array([[ -3.6, -37.2,  10.8,   7.3,  30.0,  25.8],
       [ -5.7, -48.6,  15.5,  12.6,  28.9,  23.3],
       [ 10.8, -27.4,   2.6,  -3.3, -26.9, -32.9],
       [  7.4,  10.9, -13.1,  19.7, -31.9, -36.1],
       [ 16.1,   4.2, -19.0,  23.3, -32.1, -37.7],
       [ 31.5,  17.9, -45.0, -13.6,  13.9,  14.7]]) --> -3.6

array([[  0.8,  -6.5,  -0.3,  -1.4,  -2.2,  -1.6,  27.4,   2.0,  -7.0,
        -19.6],
       [  1.3,   6.3,   8.4,  -5.7, -11.5,   4.2,  16.3,  13.7,  11.6,
         -6.7],
       [ 18.9, -23.9, -12.3,  26.0,  -0.7, -17.6, -23.9, -29.2,  27.2,
        -21.7],
       [-16.3,  11.6, -12.7,  -9.2,  23.3,  10.5, -23.6,  -5.7, -18.1,
          7.2],
       [-24.0,  19.2,  14.3,  13.2, -35.1,  -6.3,  50.3,   5.7, -30.9,
         -8.6],
       [ 14.4, -16.1,  17.0, -12.7, -17.4, -13.5,  25.0,  -7.4,   5.0,
        -26.3],
       [ 34.1, -37.7,  39.1, -55.6, -23.1, -35.5,  -8.6, -22.8,  13.3,
        -40.6],
       [ -3.5,  -2.2,   0.1,   5.9,  -4.0,   5.1,   7.7, -16.7, -19.4,
          1.4]]) --> 0.8

array([[ -8.2, -22.3,  -4.3,   1.9,  -2.9, -11.1,   1.2,   0.0,  12.4],
       [ -3.8,   5.0,   5.7,  -6.4,   2.1, -13.2,  -6.6,  -3.8,   5.3],
       [-12.1, -10.5,  -2.9, -11.2,   3.9, -20.9,  -7.3,  -9.3,   7.2],
       [ -0.3,   2.6,   2.1,  -2.6,  -1.6,  -7.3,  -2.6,  -0.4,   2.6],
       [ -5.8,  -0.5,   1.1,  -0.4,   5.9, -28.9,  11.8,   7.8,  -4.5],
       [-14.5,  14.0,  14.3, -20.4,  12.2, -46.3, -17.7, -10.8,   8.8],
       [ -4.9,  -1.2,  -5.0,  -0.1,   7.2, -18.3,   6.0,   6.3, -16.1],
       [ -3.8, -11.3,  -9.8, -11.0,   1.0, -18.4,  -1.9,  -7.4,  -2.2],
       [ -4.6, -12.4,   2.8,   3.2,  -2.1,  -8.9,   5.0,   1.9,  15.2],
       [-13.8,  -2.2,   8.4,  -5.3,  16.5,  -4.5,  -6.6, -10.7,   8.5],
       [ -8.3, -27.7,   0.4,   9.7,  -2.4,  -5.7,   6.2,   3.7,  19.2]]) --> -8.2

array([[-13.6,  -7.6,  21.7, -19.9,  10.7,  14.8,  -4.8,   4.5],
       [-20.7, -37.0, -19.2,  -5.0, -11.9, -18.4,  17.8,  40.4],
       [-12.5,   6.6, -24.4,   7.1,   5.4, -10.1,  43.8, -44.5],
       [ 18.0,  -9.1,  28.3,  16.8, -24.4,   9.6, -49.2,   6.8],
       [ 16.3,  60.0,   6.7,  -6.5,  -1.5,  30.8,   5.7,   7.4]]) --> -13.6

array([[-17.7,   9.2,  21.1,  -8.1,   9.2,  -4.7,  25.1, -12.9,   3.0,
         -3.5, -13.5,   2.4,   7.0,   9.7,  -9.1],
       [ -6.4,  25.2,  18.8,  10.5,  -1.5,  -3.8,  35.3,  -6.0,  -8.7,
         -7.0,  -6.2,   6.0,   4.1,  -0.9, -16.9],
       [-17.4,   9.4,  21.1,  -8.1,   9.0,  -4.5,  25.2, -12.8,   3.2,
         -3.5, -13.6,   2.4,   7.1,   9.8,  -9.0],
       [ 13.0,  29.7,  16.3,  28.9,  -1.6,   2.0,  12.8,  18.5, -20.0,
        -12.4,  10.4,  16.2, -22.8, -20.5,  -7.8],
       [-19.2, -15.6,  47.1, -24.6,  58.2,   4.2, -41.2,  23.8,  10.2,
        -14.6,  -6.1,  27.9, -55.7,  -2.4,  30.4],
       [ 13.1,  29.6,  16.3,  28.8,  -1.3,   1.9,  12.9,  18.7, -19.8,
        -12.1,  10.5,  16.3, -22.7, -20.6,  -7.9],
       [  0.1,   0.2,   0.1,   0.0,  -0.1,   0.6,   0.2,  -0.3,   0.2,
          0.2,   0.0,  -0.2,  -0.3,  -0.1,   0.6],
       [  0.5,   0.0,   0.3,   0.4,   0.2,   0.5,  -0.1,  -0.3,  -0.1,
          0.2,  -0.2,  -0.4,  -0.1,  -0.5,  -0.1],
       [-17.2,   9.3,  21.3,  -8.1,   9.9,  -4.6,  25.2, -12.8,   2.9,
         -3.4, -13.4,   2.4,   7.2,   9.8,  -9.0],
       [ -4.9,  20.7,  15.4,   8.8,  -1.4,  -3.2,  28.6,  -5.0,  -7.1,
         -5.6,  -4.9,   4.6,   3.3,  -0.6, -13.5],
       [-22.1,  -5.6,  19.8, -21.4,  18.5,  -3.4,   7.9, -12.4,  11.5,
         -0.9, -15.7,   1.3,   3.5,  14.7,   1.2],
       [ -5.2,  20.3,  15.7,   9.0,  -1.5,  -2.7,  28.8,  -5.2,  -7.1,
         -5.5,  -4.9,   4.9,   3.3,  -0.5, -13.8]]) --> -17.7
---
[[202 867 112 659 408 276 255]
 [312 351 843 334 726 355 668]
 [ 34 214 722 254 395 473 497]] gives 355

[[2495 7145 8078 4624 4660]
 [4972 3206 5132 5254 5130]
 [4598 4635 5108 4040 6315]] gives 4972

[[-32  14   7  14 -15   1  -1]
 [ 23  20 -14   2  40  -5  -4]
 [ 30   8 -11 -33 -12  22 -11]] gives 1

[132 253 176 145  30  24  77] gives 132

[357 862 565 552 126 456 479] gives 479

[-23  25 -19 -36 -41] gives -23

[[116 101 158 157 223]
 [189  61 173  77 199]
 [191  75 170  83 189]] gives 158

[9816 1540 8954 9317 4279] gives 8954

[913 216 428 876 144 582 980] gives 582

[77 76 71 65 80 19 70] gives 71
---
array([203, 164, 146,  36, 240,  38, 117]) ==> 240, 203
array([239,  88,   5,  45, 193]) ==> 239, 193
array([690, 328, 430, 106, 313, 775]) ==> 775, 690
array([277, 913, 663, 957, 145]) ==> 957, 913
array([8, 2, 3, 0, 5]) ==> 8, 5
array([3, 6, 7, 2]) ==> 7, 6
array([  80, -661,  547, -288, -281]) ==> 547, 80
